Here is a tiny trained network, its code and every weight. The questions are about switching its units off for an input and a class, where a switched-off unit gives its printed mean instead of its output.

import numpy as np


def w(rows, s, z=0):
    codes = np.array(rows[::2]) - 128.0
    scale = np.full(codes.shape[1], s)
    scale[-1] = z or s
    return codes * scale


def f(y):
    return np.maximum(y, 0)


def log_softmax(a):
    a = a - a.max(-1, keepdims=True)
    return a - np.log(np.exp(a).sum(-1, keepdims=True))


def net(x, mask):
    res = np.array(x, float).reshape(1, 5) / 4 @ E
    y = f(res @ A[0][:, :-1].T + A[0][:, -1])
    res = res + np.where(mask, y, B[0][:, -1]) @ B[0][:, :-1]
    return log_softmax(res[-1] @ U[:, :-1].T + U[:, -1])


A, B = {}, {}
E = w([
[137,32,252],'x0',
[180,168,107],'x1',
[183,168,102],'x2',
[125,139,138],'x3',
[128,131,131],'x4',
],0.013)
A[0] = w([
[25,85,179,80],'N1',
[1,181,55,141],'N2',
[90,98,142,146],'N3',
[116,121,131,228],'N4',
[96,83,156,82],'N5',
[21,135,32,253],'N6',
[163,232,61,38],'N7',
],0.01,0.0061)
B[0] = w([
[59,163,73,196],'N1',
[155,78,255,232],'N2',
[57,54,73,168],'N3',
[202,62,121,179],'N4',
[84,197,67,167],'N5',
[179,121,152,253],'N6',
[65,193,115,228],'N7',
],0.0095,0.012)
U = w([
[101,19,184,177],'0',
[199,102,146,237],'1',
[53,141,4,3],'2',
],0.013,0.004)

Each question gives the input, the list of numbers given to net, and the class t.
The units are the neurons (one row each of A and B). Each row of codes is followed by its name. A weight is (code - 128) times the scale printed after its matrix; where a second scale follows, it is the last column's (A, B and U).
mask holds one flag per neuron, in row order. A switched-off neuron (its flag False) gives its mean, the last column of its row in B, instead of its output. The means were averaged over made-up inputs and are rounded, as every weight is.
A unit's drop is (log p(t) with every unit on - log p(t) with that unit switched off) / (log p(t) with every unit on - log p(t) with every unit switched off).
The circuit of an input: a set's keep is (log p(t) with only the set's units on - log p(t) with every unit switched off) / (log p(t) with every unit on - log p(t) with every unit switched off). Starting from all 7 units, units are removed one at a time, each time the one whose removal leaves the highest keep (on an exact tie, the one counted first), for as long as the keep stays at least 0.8.
units of the circuit, in order: the units of the circuit, biggest drop first
top k neurons: the k neurons with the biggest drops, biggest first
drop of u: that unit's drop, to one decimal
input [-7,0,1,5,-1], class 1: top neuron => (N2)
input [6,-1,-3,4,3], class 2: top 4 neurons => (N2, N1, N5, N6)
input [-8,-5,1,-8,7], class 1: top 2 neurons => (N2, N6)
input [-3,-7,3,-1,4], class 1: units of the circuit, in order => (N6, N1)
input [4,-2,-6,6,-5], class 2: units of the circuit, in order => (N1, N2)
input [4,-4,-1,5,-3], class 2: top 4 neurons => (N2, N1, N5, N6)
input [7,0,-2,7,-2], class 2: top 3 neurons => (N2, N1, N5)
input [3,-5,-7,-2,7], class 2: units of the circuit, in order => (N1, N2)
input [-2,-8,7,-7,-5], class 1: units of the circuit, in order => (N3, N1)
input [1,-3,-3,-2,7], class 2: top 2 neurons => (N2, N1)
input [-1,6,5,-4,-7], class 2: top 3 neurons => (N2, N7, N6)
input [-5,8,-3,-3,-6], class 1: top 2 neurons => (N2, N1)
input [-8,8,-1,5,-3], class 1: top 3 neurons => (N2, N6, N1)
input [-7,-5,3,0,7], class 1: units of the circuit, in order => (N2)
input [0,1,6,-1,-6], class 2: top 3 neurons => (N2, N6, N4)
input [6,-4,-2,5,3], class 2: top 3 neurons => (N1, N2, N5)
input [-8,-1,1,-2,0], class 1: drop of N6 => 0.1
input [-3,7,-6,-2,-7], class 1: drop of N3 => 0.1
input [-7,-3,-6,-4,8], class 0: drop of N7 => 0.0
